Below are the code and all the weights of a small trained network. Each question names an input and a class and asks about switching units off, where a switched-off unit gives its printed mean instead of its output.

import numpy as np


def w(rows, s, z=0):
    codes = np.array(rows[::2]) - 128.0
    scale = np.full(codes.shape[1], s)
    scale[-1] = z or s
    return codes * scale


def norm(h):
    return h / np.sqrt((h * h).mean(-1, keepdims=True) + 1e-5)


def f(y):
    return y / 2 * (1 + np.tanh(0.7978845608 * (y + 0.044715 * y**3)))


def log_softmax(a):
    a = a - a.max(-1, keepdims=True)
    return a - np.log(np.exp(a).sum(-1, keepdims=True))


def net(x, mask):
    res = np.array(x, float).reshape(1, 4) / 4 @ E
    u = 0
    for l in range(2):
        y = f(norm(res) @ A[l][:, :-1].T + A[l][:, -1])
        res = res + np.where(mask[u : u + 5], y, B[l][:, -1]) @ B[l][:, :-1]
        u += 5
    return log_softmax(norm(res)[-1] @ U[:, :-1].T + U[:, -1])


A, B = {}, {}
E = w([
[105,118,198,221],'x0',
[6,64,76,143],'x1',
[165,81,73,169],'x2',
[135,186,51,162],'x3',
],0.0024)
A[0] = w([
[109,107,141,119,76],'L0N0',
[105,201,191,135,65],'L0N1',
[91,99,111,4,3],'L0N2',
[141,167,88,92,45],'L0N3',
[135,148,190,102,69],'L0N4',
],0.012,0.0033)
B[0] = w([
[100,176,66,109,124],'L0N0',
[166,223,156,251,190],'L0N1',
[2,8,45,31,253],'L0N2',
[136,185,60,79,167],'L0N3',
[110,126,130,4,181],'L0N4',
],0.0079,0.0039)
A[1] = w([
[183,194,30,70,48],'L1N0',
[155,134,171,122,54],'L1N1',
[182,130,188,45,148],'L1N2',
[249,52,91,138,1],'L1N3',
[133,108,140,79,177],'L1N4',
],0.012,0.0022)
B[1] = w([
[207,77,146,95,253],'L1N0',
[76,210,47,77,141],'L1N1',
[85,102,226,98,207],'L1N2',
[145,175,2,197,154],'L1N3',
[125,231,78,131,185],'L1N4',
],0.016,0.0042)
U = w([
[24,73,50,34,159],'0',
[244,87,94,64,140],'1',
[52,198,233,52,130],'2',
[148,230,205,211,122],'3',
[66,40,187,198,143],'4',
[148,147,28,200,150],'5',
[184,125,206,36,110],'6',
[169,138,117,117,1],'7',
],0.012,0.0061)

Each question gives the input, the list of numbers given to net, and the class t.
The units are the neurons (one row each of A and B). Each row of codes is followed by its name. A weight is (code - 128) times the scale printed after its matrix; where a second scale follows, it is the last column's (A, B and U).
mask holds one flag per neuron, layer by layer. A switched-off neuron (its flag False) gives its mean, the last column of its row in B, instead of its output. The means were averaged over made-up inputs and are rounded, as every weight is.
A unit's drop is (log p(t) with every unit on - log p(t) with that unit switched off) / (log p(t) with every unit on - log p(t) with every unit switched off).
The circuit of an input: a set's keep is (log p(t) with only the set's units on - log p(t) with every unit switched off) / (log p(t) with every unit on - log p(t) with every unit switched off). Starting from all 10 units, units are removed one at a time, each time the one whose removal leaves the highest keep (on an exact tie, the one counted first), for as long as the keep stays at least 0.8.
circuit, biggest first: the units of the circuit, biggest drop first
most important unit: the unit with the biggest drop
k most important neurons: the k neurons with the biggest drops, biggest first
top k neurons in layer l: the k neurons of layer l with the biggest drops, biggest first
input [-3,-8,-3,-6], class 2: most important unit : L1N2
input [-5,-1,-6,6], class 1: 2 most important neurons : L1N0, L1N2
input [6,-4,-2,-7], class 2: 2 most important neurons : L0N4, L1N1
input [7,4,4,1], class 4: circuit, biggest first : L0N2, L1N4
input [1,-1,-1,-2], class 2: 2 most important neurons : L0N4, L0N3
input [-6,-6,-7,-8], class 2: 2 most important neurons : L1N2, L1N4
input [8,-7,-8,1], class 3: 2 most important neurons : L0N1, L0N2
input [2,6,5,1], class 4: 3 most important neurons : L0N2, L1N4, L1N0
input [-4,-7,-2,-7], class 2: top 2 neurons in layer 1 : L1N2, L1N4
input [7,6,-7,-4], class 3: circuit, biggest first : L0N2, L1N2
input [5,-1,4,7], class 5: circuit, biggest first : L0N2, L1N3, L0N1
input [0,5,-8,7], class 3: circuit, biggest first : L0N4, L0N2
input [4,1,2,-2], class 4: 4 most important neurons : L0N4, L1N4, L0N2, L1N0
input [7,7,2,-6], class 4: most important unit : L0N2
input [1,8,1,0], class 4: circuit, biggest first : L0N2, L1N1
input [4,4,6,3], class 5: top 2 neurons in layer 1 : L1N2, L1N3
input [3,-1,6,-6], class 5: circuit, biggest first : L1N3, L0N2
input [8,-8,0,5], class 3: 2 most important neurons : L0N1, L1N0
input [-7,4,2,5], class 1: 4 most important neurons : L1N0, L0N3, L1N2, L1N1
input [0,-5,7,2], class 5: circuit, biggest first : L1N3
input [0,0,-3,7], class 1: 3 most important neurons : L0N3, L1N2, L1N0
input [-1,4,5,8], class 1: top 2 neurons in layer 0 : L0N2, L0N1
input [-4,1,-6,6], class 1: 3 most important neurons : L1N0, L0N3, L1N2
input [-3,-4,2,-6], class 2: circuit, biggest first : L1N2, L1N4
input [4,8,-8,-2], class 4: top 2 neurons in layer 1 : L1N4, L1N1
input [1,4,8,0], class 5: 2 most important neurons : L0N2, L1N3
input [-2,6,1,6], class 1: top neuron in layer 1 : L1N2
input [7,-6,4,6], class 5: 2 most important neurons : L1N2, L1N3
